Rows, each with roughly how far along a hidden order it lies (0 to 9)
 .11 -.36  .09  .05  .60 -.12  .19 -.42 -.14  .01 -.04 -.39  .09  .00 -.04  .31  .10 -.07  .05 -.12 -.47  .07 -.91 -.12  .06 -.35  .04 -.80  .15  .06 -.10  .07 -.04  .37  .07  .01 -> 9
-.15  .35  .11 -.09 -.14  .22  .17  .25  .15 -.04  .21  .24 -.18  .25  .09 -.29 -.09  .07 -.18 -.01  .52  .01  .51 -.07 -.16  .47 -.05  .44 -.16 -.11  .06 -.08 -.03 -.63  .19 -.13 -> 6
 .04 -.26  .06  .04  .42 -.12  .14 -.33 -.11  .01 -.04 -.27  .06 -.05 -.04  .21  .07 -.05  .05 -.08 -.40  .03 -.64 -.07  .03 -.25  .00 -.54  .10  .04 -.11  .05 -.06  .34  .05 -.03 -> 3
-.30  .05  .05 -.01 -.23  .23  .08  .39  .15 -.04  .14  .19 -.11  .28  .06 -.22 -.11  .05 -.06  .04  .51 -.10  .72  .00 -.14  .37 -.11  .53 -.19  .03  .16 -.06  .24 -.47  .10  .00 -> 0
 .06 -.67  .09  .00  .60 -.07  .06 -.09  .00 -.06  .02 -.27  .13  .30  .03  .28  .11 -.01 -.08 -.05 -.32  .16 -.63 -.04 -.02 -.36  .10 -.74  .03  .23  .08  .05  .12  .22  .26  .21 -> 6
 .13 -.22 -.06 -.10 -.11 -.02 -.24  .38  .15 -.07  .02  .17  .05  .22  .09 -.04  .03  .09 -.17  .07  .12  .19  .25  .15 -.01  .01  .17  .21 -.14  .15  .23  .00  .06 -.21  .15  .31 -> 3
 .18 -.46 -.09 -.10  .04 -.11 -.30  .36  .14 -.07 -.03  .10  .12  .14  .07  .08  .08  .09 -.16  .09 -.08  .22  .00  .18  .01 -.15  .23 -.09 -.08  .21  .24  .02  .01  .02  .20  .37 -> 6
 .02 -.13 -.10 -.05 -.43  .05 -.29  .52  .15 -.04  .04  .24  .03  .29  .09 -.10 -.05  .08 -.07  .12  .46  .04  .58  .14  .01  .16  .09  .43 -.10  .12  .26 -.02  .28 -.38 -.01  .28 -> 2
-.04  .09 -.03 -.12 -.41  .13 -.17  .58  .23 -.07  .13  .35 -.07  .29  .11 -.27 -.07  .12 -.19  .10  .54  .10  .73  .11 -.10  .36  .07  .56 -.19  .05  .23 -.07  .10 -.58  .16  .16 -> 9
-.34  .21  .24  .12  .34  .22  .52 -.48 -.11  .04  .17 -.30 -.14  .10 -.05  .03 -.06 -.10  .11 -.17  .04 -.21 -.27 -.31 -.11  .16 -.30 -.29  .05 -.14 -.28 -.02  .04 -.10  .02 -.38 -> 7
 .27 -.21 -.19 -.13 -.34 -.14 -.42  .48  .15 -.05 -.10  .28  .11  .05  .07 -.02  .05  .11 -.16  .15  .03  .23  .30  .25  .06 -.09  .27  .22 -.08  .12  .27  .00 -.02 -.07  .06  .39 -> 9
 .20 -.24  .11  .02  .50 -.11  .24 -.34 -.12  .01  .04 -.30  .07  .14  .00  .27  .08 -.06  .01 -.12 -.28  .13 -.85 -.17  .08 -.28  .07 -.86  .15  .02 -.06  .05  .01  .09  .03  .08 -> 7
 .19 -.23  .05  .03  .13 -.10  .12 -.15 -.09  .01  .01 -.21  .09  .16  .00  .24  .05 -.04  .08 -.07 -.07  .08 -.59 -.12  .11 -.23  .07 -.52  .14  .05  .03  .06  .13 -.02 -.06  .16 -> 1
-.42  .30  .24  .06  .40  .28  .53 -.29 -.03  .00  .20 -.15 -.19  .10 -.01 -.12 -.08 -.05  .00 -.15  .11 -.20  .02 -.25 -.22  .33 -.28 -.10 -.08 -.15 -.24 -.07 -.05 -.15  .17 -.45 -> 8
 .02 -.21  .18  .05  .59 -.01  .36 -.40 -.12  .00  .09 -.40  .03  .17 -.01  .26  .06 -.08  .02 -.15 -.26  .05 -.82 -.23  .00 -.21 -.03 -.84  .12  .01 -.13  .05  .00  .04  .11 -.05 -> 7
-.46 -.12  .25  .13  .83  .19  .45 -.54 -.09  .00  .13 -.37 -.07  .07 -.07  .12  .00 -.09  .06 -.17 -.30 -.18 -.46 -.25 -.19 -.04 -.28 -.54  .00  .00 -.27 -.01 -.01  .31  .25 -.35 -> 9
 .08 -.20 -.03 -.06 -.40  .09 -.20  .56  .18 -.06  .13  .23  .04  .62  .14 -.05 -.05  .09 -.13  .09  .66  .13  .44  .05  .02  .17  .12  .32 -.09  .17  .34 -.01  .46 -.67  .05  .48 -> 5
 .04  .02 -.05 -.05 -.44  .06 -.18  .45  .13 -.02  .09  .22 -.01  .34  .09 -.12 -.06  .06 -.07  .08  .54  .05  .51  .05  .02  .17  .07  .50 -.07  .07  .20 -.02  .27 -.58 -.06  .22 -> 0
-.31  .03  .17  .13  .37  .16  .37 -.32 -.09  .03  .11 -.25 -.09  .11 -.04  .06 -.05 -.08  .11 -.12  .08 -.20 -.23 -.21 -.09  .08 -.23 -.17  .03 -.06 -.18  .00  .11  .01  .00 -.26 -> 0
 .16  .04 -.10 -.11 -.30 -.06 -.24  .40  .13 -.04  .00  .25  .01  .05  .08 -.13  .00  .09 -.13  .09  .25  .17  .38  .15  .03  .08  .15  .08 -.08  .04  .19 -.03 -.02 -.25  .05  .21 -> 3
-.22 -.78  .20  .13  .83  .04  .29 -.48 -.11 -.02  .07 -.50  .11  .36 -.04  .42  .08 -.10  .09 -.14 -.36 -.04 -.85 -.20 -.05 -.37 -.12 -.92  .09  .21 -.09  .07  .26  .38  .20  .07 -> 8
 .20 -.67 -.23 -.08  .23 -.28 -.60  .17  .08 -.07 -.33  .11  .23 -.43 -.05  .09  .18  .08 -.10  .15 -.79  .19  .05  .43  .02 -.48  .31 -.14 -.09  .28  .14  .04 -.31  .89  .22  .31 -> 7
 .14 -.46  .16  .09  .48 -.03  .31 -.36 -.16  .02  .09 -.46  .10  .41 -.01  .41  .06 -.10  .11 -.14 -.15  .05 -.99 -.25  .10 -.32 -.01 -.88  .19  .12 -.05  .09  .30  .00 -.02  .19 -> 8
 .23 -.54 -.15 -.01 -.13 -.15 -.34  .25  .04 -.02 -.10  .01  .20  .17  .04  .22  .08  .04 -.01  .11  .01  .15 -.19  .17  .14 -.32  .20 -.20  .04  .25  .26  .07  .27  .08 -.05  .52 -> 6
